Below are the code and all the weights of a small trained network. Each question names an input and a class and asks about switching units off, where a switched-off unit gives its printed mean instead of its output.

import numpy as np


def w(rows, s, z=0):
    codes = np.array(rows[::2]) - 128.0
    scale = np.full(codes.shape[1], s)
    scale[-1] = z or s
    return codes * scale


def norm(h):
    return h / np.sqrt((h * h).mean(-1, keepdims=True) + 1e-5)


def f(y):
    return np.maximum(y, 0)


def log_softmax(a):
    a = a - a.max(-1, keepdims=True)
    return a - np.log(np.exp(a).sum(-1, keepdims=True))


def net(x, mask):
    res = np.array(x, float).reshape(1, 2) / 4 @ E
    u = 0
    for l in range(3):
        y = f(norm(res) @ A[l][:, :-1].T + A[l][:, -1])
        res = res + np.where(mask[u : u + 10], y, B[l][:, -1]) @ B[l][:, :-1]
        u += 10
    return log_softmax(norm(res)[-1] @ U[:, :-1].T + U[:, -1])


A, B = {}, {}
E = w([
[127,168,22,215,126,33,226],'x0',
[107,188,34,88,143,94,5],'x1',
],0.012)
A[0] = w([
[186,183,200,177,68,59,79,3],'0.n1',
[1,130,129,134,80,93,39,41],'0.n2',
[193,131,64,183,94,148,177,12],'0.n3',
[40,121,142,79,65,112,135,106],'0.n4',
[63,129,171,35,146,202,73,159],'0.n5',
[183,72,180,102,176,121,180,87],'0.n6',
[157,166,172,215,94,104,66,51],'0.n7',
[173,48,97,112,63,164,207,57],'0.n8',
[198,196,51,175,190,131,137,108],'0.n9',
[152,112,125,114,90,133,139,24],'0.n10',
],0.0077,0.0037)
B[0] = w([
[104,141,117,118,72,143,110,128],'0.n1',
[142,127,111,189,107,254,179,172],'0.n2',
[107,139,177,67,134,18,111,172],'0.n3',
[112,81,130,122,230,98,132,140],'0.n4',
[70,201,133,150,115,6,190,254],'0.n5',
[129,94,26,79,163,184,138,194],'0.n6',
[137,86,120,164,98,101,126,128],'0.n7',
[80,110,49,87,128,190,163,184],'0.n8',
[54,159,160,116,129,115,185,194],'0.n9',
[149,88,95,90,61,134,117,128],'0.n10',
],0.0079,0.0076)
A[1] = w([
[137,127,249,77,110,156,79,54],'1.n1',
[99,139,162,109,125,156,64,158],'1.n2',
[60,117,97,53,152,138,180,131],'1.n3',
[178,96,166,135,112,167,49,59],'1.n4',
[225,93,184,183,114,176,154,64],'1.n5',
[154,149,62,93,135,153,9,4],'1.n6',
[133,109,60,79,130,163,60,100],'1.n7',
[92,192,161,168,113,159,161,47],'1.n8',
[123,117,244,68,143,179,34,115],'1.n9',
[149,118,195,180,111,167,162,13],'1.n10',
],0.012,0.0045)
B[1] = w([
[121,81,66,124,91,18,218,181],'1.n1',
[150,147,114,150,167,106,202,174],'1.n2',
[138,127,170,109,111,93,47,246],'1.n3',
[99,70,100,129,136,75,171,132],'1.n4',
[176,120,148,102,168,193,159,151],'1.n5',
[83,191,162,169,168,227,54,169],'1.n6',
[96,133,102,153,126,163,62,157],'1.n7',
[96,71,139,76,100,101,109,153],'1.n8',
[108,153,93,157,87,2,248,198],'1.n9',
[208,141,86,139,161,155,104,148],'1.n10',
],0.0097,0.011)
A[2] = w([
[77,134,162,69,116,110,51,170],'2.n1',
[176,129,129,116,146,172,93,74],'2.n2',
[93,145,187,115,133,148,131,42],'2.n3',
[112,61,132,127,105,160,34,65],'2.n4',
[164,132,135,150,73,152,101,112],'2.n5',
[152,53,192,100,126,176,212,195],'2.n6',
[106,179,109,197,170,201,8,58],'2.n7',
[103,116,125,53,70,171,82,2],'2.n8',
[94,146,181,95,139,73,69,127],'2.n9',
[211,21,194,108,122,204,178,130],'2.n10',
],0.013,0.0034)
B[2] = w([
[136,80,134,115,119,185,108,223],'2.n1',
[128,110,108,79,99,129,166,143],'2.n2',
[140,139,111,110,126,126,145,140],'2.n3',
[171,92,155,108,88,23,223,154],'2.n4',
[133,127,92,80,85,153,133,130],'2.n5',
[106,194,112,113,145,170,56,254],'2.n6',
[116,157,151,103,167,250,118,210],'2.n7',
[169,131,102,145,114,92,118,152],'2.n8',
[190,112,128,134,135,154,146,230],'2.n9',
[111,183,114,122,153,212,63,232],'2.n10',
],0.012,0.0089)
U = w([
[76,164,91,127,120,2,206,206],'0',
[82,205,97,115,147,241,91,189],'1',
[215,33,150,87,83,141,107,171],'2',
[114,106,160,194,101,130,134,28],'3',
[112,105,177,197,141,124,122,2],'4',
[120,104,160,196,132,115,99,53],'5',
],0.02,0.0073)

Each question gives the input, the list of numbers given to net, and the class t.
The units are the neurons (one row each of A and B). Each row of codes is followed by its name. A weight is (code - 128) times the scale printed after its matrix; where a second scale follows, it is the last column's (A, B and U).
mask holds one flag per neuron, layer by layer. A switched-off neuron (its flag False) gives its mean, the last column of its row in B, instead of its output. The means were averaged over made-up inputs and are rounded, as every weight is.
A unit's drop is (log p(t) with every unit on - log p(t) with that unit switched off) / (log p(t) with every unit on - log p(t) with every unit switched off).
The circuit of an input: a set's keep is (log p(t) with only the set's units on - log p(t) with every unit switched off) / (log p(t) with every unit on - log p(t) with every unit switched off). Starting from the 12 units with the biggest drops (on a tie, the unit counted first), units are removed one at a time, each time the one whose removal leaves the highest keep (on an exact tie, the one counted first), for as long as the keep stays at least 0.8.
units of the circuit, in order: the units of the circuit, biggest drop first
unit that matters most: the unit with the biggest drop
top k neurons: the k neurons with the biggest drops, biggest first
k most important neurons of layer l: the k neurons of layer l with the biggest drops, biggest first
drop of u: that unit's drop, to one decimal
input [-2,0], class 2: unit that matters most	0.n5
input [-1,-3], class 2: top 3 neurons	1.n3, 0.n6, 0.n8
input [3,3], class 2: 4 most important neurons of layer 2	2.n6, 2.n10, 2.n1, 2.n7
input [2,1], class 2: top 2 neurons	1.n9, 0.n5
input [6,7], class 1: top 3 neurons	0.n5, 1.n9, 1.n1
input [3,2], class 2: 2 most important neurons of layer 1	1.n9, 1.n1
input [-6,6], class 0: top 2 neurons	1.n9, 0.n6
input [4,4], class 0: 2 most important neurons of layer 1	1.n6, 1.n7
input [3,1], class 2: 3 most important neurons of layer 1	1.n9, 1.n1, 1.n2
input [-1,1], class 2: top 2 neurons	1.n9, 1.n8
input [-3,3], class 2: top 2 neurons	0.n5, 1.n9
input [0,0], class 2: drop of 0.n2	0.7
input [3,-4], class 1: drop of 0.n5	9.6
input [-6,-5], class 0: units of the circuit, in order	1.n9
input [0,-1], class 2: drop of 2.n4	0.2
